Here is a tiny trained network, its code and every weight. The questions are about switching its units off for an input and a class, where a switched-off unit gives its printed mean instead of its output.

import numpy as np


def w(rows, s, z=0):
    codes = np.array(rows[::2]) - 128.0
    scale = np.full(codes.shape[1], s)
    scale[-1] = z or s
    return codes * scale


def f(y):
    return y / 2 * (1 + np.tanh(0.7978845608 * (y + 0.044715 * y**3)))


def log_softmax(a):
    a = a - a.max(-1, keepdims=True)
    return a - np.log(np.exp(a).sum(-1, keepdims=True))


def net(x, mask):
    res = np.array(x, float).reshape(1, 5) / 4 @ E
    y = f(res @ A[0][:, :-1].T + A[0][:, -1])
    res = res + np.where(mask, y, B[0][:, -1]) @ B[0][:, :-1]
    return log_softmax(res[-1] @ U[:, :-1].T + U[:, -1])


A, B = {}, {}
E = w([
[176,132,202,124,154,79,52,249,110,129,110,56],'x0',
[132,170,118,160,253,194,203,133,144,130,126,79],'x1',
[165,163,153,45,136,175,87,110,46,114,79,167],'x2',
[130,123,135,132,141,122,117,94,108,149,175,116],'x3',
[156,132,96,131,146,111,132,159,135,156,198,179],'x4',
],0.015)
A[0] = w([
[122,42,64,72,1,123,108,53,147,118,134,196,198],'N0',
[105,57,132,206,129,80,133,127,221,132,146,97,254],'N1',
[168,200,143,2,134,167,136,112,63,113,117,161,160],'N2',
[79,150,73,195,73,66,124,110,137,124,106,164,145],'N3',
[155,90,175,99,43,7,51,169,107,130,127,122,153],'N4',
[212,182,160,117,191,157,80,179,146,130,140,48,118],'N5',
[153,172,170,137,177,128,123,209,128,96,150,76,97],'N6',
[135,198,20,149,123,213,185,62,133,118,125,113,167],'N7',
[115,55,55,220,121,72,134,145,166,146,118,67,229],'N8',
[92,83,163,135,39,162,134,127,104,129,158,187,162],'N9',
],0.0091,0.0082)
B[0] = w([
[217,57,197,158,149,100,135,52,87,75,63,100,250],'N0',
[132,113,69,173,87,56,160,139,179,144,117,11,217],'N1',
[140,183,235,86,177,159,65,117,119,130,119,191,219],'N2',
[105,106,128,146,113,136,145,167,100,168,101,69,176],'N3',
[32,166,110,52,73,75,81,192,155,131,170,143,237],'N4',
[155,102,172,191,58,81,127,99,81,66,121,204,205],'N5',
[189,92,148,170,108,105,135,182,99,123,102,98,188],'N6',
[68,179,146,153,215,188,174,100,115,120,160,116,221],'N7',
[94,97,98,125,75,137,140,130,102,130,126,17,209],'N8',
[212,121,143,102,86,132,154,124,110,133,139,93,187],'N9',
],0.012,0.022)
U = w([
[195,50,112,193,88,108,179,117,158,118,93,53,249],'0',
[241,118,147,104,141,144,85,109,45,82,79,175,113],'1',
[14,139,66,85,68,93,78,183,194,171,146,67,15],'2',
[60,197,126,26,71,123,39,134,161,108,150,217,20],'3',
[4,127,34,159,156,187,245,106,222,107,191,77,217],'4',
[80,254,157,111,190,228,138,103,141,180,154,181,75],'5',
],0.0096,0.002)

Each question gives the input, the list of numbers given to net, and the class t.
The units are the neurons (one row each of A and B). Each row of codes is followed by its name. A weight is (code - 128) times the scale printed after its matrix; where a second scale follows, it is the last column's (A, B and U).
mask holds one flag per neuron, in row order. A switched-off neuron (its flag False) gives its mean, the last column of its row in B, instead of its output. The means were averaged over made-up inputs and are rounded, as every weight is.
A unit's drop is (log p(t) with every unit on - log p(t) with that unit switched off) / (log p(t) with every unit on - log p(t) with every unit switched off).
The circuit of an input: a set's keep is (log p(t) with only the set's units on - log p(t) with every unit switched off) / (log p(t) with every unit on - log p(t) with every unit switched off). Starting from all 10 units, units are removed one at a time, each time the one whose removal leaves the highest keep (on an exact tie, the one counted first), for as long as the keep stays at least 0.8.
units of the circuit, in order: the units of the circuit, biggest drop first
top k neurons: the k neurons with the biggest drops, biggest first
drop when u is switched off: that unit's drop, to one decimal
input [3,-8,3,-1,0], class 3: units of the circuit, in order -> (N4)
input [1,-8,5,-4,-3], class 3: top 2 neurons -> (N4; N6)
input [-4,-1,1,-1,-8], class 1: top 2 neurons -> (N1; N8)
input [-6,-8,1,0,-5], class 1: top 2 neurons -> (N1; N8)
input [-5,1,3,-4,3], class 5: top 3 neurons -> (N7; N5; N6)
input [-4,1,4,-8,-5], class 5: top 2 neurons -> (N7; N5)
input [-5,-8,1,-6,-5], class 1: top 2 neurons -> (N1; N0)
input [-2,-7,1,6,-2], class 1: top 3 neurons -> (N0; N1; N8)
input [-7,1,-3,-3,-7], class 4: top 3 neurons -> (N7; N5; N6)
input [6,-1,-2,-5,4], class 2: top 2 neurons -> (N4; N0)
input [-5,-7,2,-7,-1], class 1: top 2 neurons -> (N1; N0)
input [-5,7,1,-6,7], class 5: top 2 neurons -> (N1; N8)
input [-7,1,7,6,0], class 5: top 2 neurons -> (N7; N5)
input [-1,3,-7,-6,-6], class 4: units of the circuit, in order -> (N0)
input [3,0,3,7,-5], class 3: drop when N0 is switched off -> 0.8
input [-1,5,-2,-3,0], class 4: drop when N0 is switched off -> 0.1
input [-6,-1,3,-7,-5], class 1: drop when N0 is switched off -> 1.3
input [1,-1,2,-7,-5], class 3: drop when N0 is switched off -> 0.4
